Below are the code and all the weights of a small trained network. Each question names an input and a target symbol and asks about switching units off, where a switched-off unit gives its printed mean instead of its output.

import numpy as np


def w(rows, s, z=0):
    codes = np.array(rows[::2]) - 128.0
    scale = np.full(codes.shape[1], s)
    scale[-1] = z or s
    return codes * scale


def f(y):
    return np.maximum(y, 0)


def softmax(a):
    e = np.exp(a - a.max(-1, keepdims=True))
    return e / e.sum(-1, keepdims=True)


def log_softmax(a):
    a = a - a.max(-1, keepdims=True)
    return a - np.log(np.exp(a).sum(-1, keepdims=True))


def net(x, mask):
    ids = ['γζθξπτψ'.index(c) for c in x.split()]
    T = len(ids)
    res = E[ids] + P[:T]
    u = 0
    for l in range(3):
        r = res
        for j in range(2):
            rows = slice(2 * j, 2 * j + 2)
            q, k, v = (r @ M[l][rows].T for M in (Q, K, V))
            z = softmax(np.where(np.tri(T) > 0, q @ k.T / 2**0.5, -1e9)) @ v
            o = O[l][rows]
            res = res + np.where(mask[u + j], z, o[:, -1]) @ o[:, :-1]
        u += 2
        y = f(res @ A[l][:, :-1].T + A[l][:, -1])
        res = res + np.where(mask[u : u + 4], y, B[l][:, -1]) @ B[l][:, :-1]
        u += 4
    return log_softmax(res[-1] @ U[:, :-1].T + U[:, -1])


Q, K, V, O, A, B = {}, {}, {}, {}, {}, {}
E = w([
[204,46,164],'γ',
[28,253,74],'ζ',
[176,211,127],'θ',
[1,81,147],'ξ',
[28,99,239],'π',
[112,58,71],'τ',
[141,121,115],'ψ',
],0.0079)
P = w([
[70,113,254],'0',
[133,94,99],'1',
[108,100,178],'2',
[116,85,177],'3',
[103,83,203],'4',
[112,63,205],'5',
[90,107,225],'6',
[97,131,185],'7',
[68,96,206],'8',
[83,138,212],'9',
],0.00089)
Q[0] = w([
[107,217,101],'0.h0',
[151,168,179],'0.h0',
[146,174,148],'0.h1',
[71,4,96],'0.h1',
],0.013)
K[0] = w([
[219,170,230],'0.h0',
[134,175,194],'0.h0',
[172,136,158],'0.h1',
[62,57,2],'0.h1',
],0.01)
V[0] = w([
[89,109,126],'0.h0',
[3,166,50],'0.h0',
[113,129,100],'0.h1',
[122,129,120],'0.h1',
],0.0044)
O[0] = w([
[134,111,143,197],'0.h0',
[151,194,253,255],'0.h0',
[113,126,153,148],'0.h1',
[123,132,139,136],'0.h1',
],0.005,0.00069)
A[0] = w([
[60,109,16,153],'0.n0',
[254,151,151,202],'0.n1',
[121,125,22,251],'0.n2',
[208,169,44,108],'0.n3',
],0.0097,0.0019)
B[0] = w([
[76,169,254,254],'0.n0',
[207,30,58,233],'0.n1',
[171,167,254,250],'0.n2',
[7,36,42,171],'0.n3',
],0.008,0.0022)
Q[1] = w([
[8,221,155],'1.h0',
[187,78,176],'1.h0',
[145,111,198],'1.h1',
[114,85,206],'1.h1',
],0.017)
K[1] = w([
[131,2,156],'1.h0',
[100,226,172],'1.h0',
[133,185,177],'1.h1',
[153,185,136],'1.h1',
],0.02)
V[1] = w([
[105,206,125],'1.h0',
[142,51,126],'1.h0',
[126,255,137],'1.h1',
[131,98,128],'1.h1',
],0.009)
O[1] = w([
[50,143,129,58],'1.h0',
[202,109,134,190],'1.h0',
[101,75,1,254],'1.h1',
[132,137,147,103],'1.h1',
],0.0061,0.0008)
A[1] = w([
[72,142,57,60],'1.n0',
[254,183,100,252],'1.n1',
[235,94,219,215],'1.n2',
[207,70,120,12],'1.n3',
],0.0093,0.0021)
B[1] = w([
[186,95,132,146],'1.n0',
[74,121,2,183],'1.n1',
[240,165,159,254],'1.n2',
[26,39,99,159],'1.n3',
],0.013,0.0047)
Q[2] = w([
[5,110,119],'2.h0',
[154,87,69],'2.h0',
[53,88,108],'2.h1',
[133,116,209],'2.h1',
],0.02)
K[2] = w([
[39,251,125],'2.h0',
[128,105,51],'2.h0',
[65,56,98],'2.h1',
[58,210,185],'2.h1',
],0.018)
V[2] = w([
[103,218,140],'2.h0',
[126,150,39],'2.h0',
[127,115,82],'2.h1',
[98,249,89],'2.h1',
],0.015)
O[2] = w([
[193,27,119,72],'2.h0',
[158,235,31,133],'2.h0',
[82,101,165,126],'2.h1',
[119,2,86,2],'2.h1',
],0.0088,0.0083)
A[2] = w([
[177,67,147,238],'2.n0',
[99,120,57,97],'2.n1',
[248,92,110,248],'2.n2',
[14,71,143,55],'2.n3',
],0.019,0.0013)
B[2] = w([
[88,142,227,254],'2.n0',
[113,20,146,202],'2.n1',
[254,107,55,226],'2.n2',
[47,164,7,194],'2.n3',
],0.017,0.0071)
U = w([
[143,195,76,167],'γ',
[47,92,212,6],'ζ',
[123,25,68,200],'θ',
[196,108,2,51],'ξ',
[129,95,93,69],'π',
[169,75,155,255],'τ',
[56,105,69,81],'ψ',
],0.0045,0.0028)

Each question gives the input, a string of symbols that net reads in full, and the target symbol t.
The units are the heads (2 rows each of Q, K, V and O) and the neurons (one row each of A and B). Each row of codes is followed by its name. A weight is (code - 128) times the scale printed after its matrix; where a second scale follows, it is the last column's (O, A, B and U).
mask holds one flag per unit, layer by layer, with each layer's heads first. A switched-off unit (its flag False) gives its mean, the last column of its rows in O or B, instead of its output. The means were averaged over made-up inputs and are rounded, as every weight is.
A unit's drop is (log p(t) with every unit on - log p(t) with that unit switched off) / (log p(t) with every unit on - log p(t) with every unit switched off).
The circuit of an input: a set's keep is (log p(t) with only the set's units on - log p(t) with every unit switched off) / (log p(t) with every unit on - log p(t) with every unit switched off). Starting from the 12 units with the biggest drops (on a tie, the unit counted first), units are removed one at a time, each time the one whose removal leaves the highest keep (on an exact tie, the one counted first), for as long as the keep stays at least 0.8.
units of the circuit, in order: the units of the circuit, biggest drop first
most important unit: the unit with the biggest drop
top k neurons: the k neurons with the biggest drops, biggest first
k most important neurons of layer l: the k neurons of layer l with the biggest drops, biggest first
which heads matter: for each layer, one digit per head in row order, 1 if its drop is at least 0.15 and else 0, layers parted by /
drop of u: that unit's drop, to one decimal
input π ξ π, target ζ: which heads matter -> 00 / 01 / 10
input τ ξ ψ θ γ ψ, target γ: units of the circuit, in order -> (2.h0 1.n1 0.n1 1.n3)
input ψ π τ ξ τ θ θ π, target ζ: units of the circuit, in order -> (2.h0 1.n1 2.n2)
input θ π τ τ θ, target θ: units of the circuit, in order -> (2.n1 1.n1 0.n1 2.h1)
input τ ξ ψ γ ψ θ θ, target γ: most important unit -> 2.h1
input θ π θ θ θ ξ ψ, target ξ: top 2 neurons -> (1.n2 0.n3)
input π θ ξ, target ψ: units of the circuit, in order -> (2.n3 1.n2 2.h0)
input γ θ τ τ γ τ τ τ π γ, target γ: top 2 neurons -> (1.n3 1.n1)
input θ ψ τ ξ, target ψ: top 4 neurons -> (2.n3 1.n2 0.n2 0.n1)
input θ θ τ θ θ γ, target γ: top 3 neurons -> (1.n2 1.n3 1.n1)
input θ ζ θ ψ, target θ: which heads matter -> 00 / 01 / 11
input τ θ ψ ξ τ τ τ τ ξ τ, target τ: which heads matter -> 00 / 01 / 11
input τ τ τ τ ζ, target τ: 3 most important neurons of layer 1 -> (1.n2 1.n1 1.n3)
input π θ τ π γ π τ τ, target γ: top 3 neurons -> (1.n2 1.n1 0.n1)
input γ π θ τ τ γ θ γ ξ, target γ: top 4 neurons -> (1.n2 1.n1 0.n1 1.n3)
input π π τ ψ, target ξ: 2 most important neurons of layer 2 -> (2.n2 2.n0)
input γ τ γ θ ψ θ ξ π π θ, target γ: top neuron -> (1.n3)
input ζ ζ ζ, target θ: top 2 neurons -> (2.n1 1.n2)
input τ γ π, target γ: top 3 neurons -> (1.n1 0.n1 1.n2)
input θ ξ γ θ τ τ, target γ: top 2 neurons -> (1.n1 0.n1)
input ξ π τ θ θ γ π, target γ: top neuron -> (0.n1)
input θ π θ, target θ: top 2 neurons -> (2.n1 1.n1)
input τ ξ ψ ξ γ π ψ, target γ: drop of 2.n1 -> 0.1
input τ ξ τ, target τ: drop of 1.n2 -> 0.2
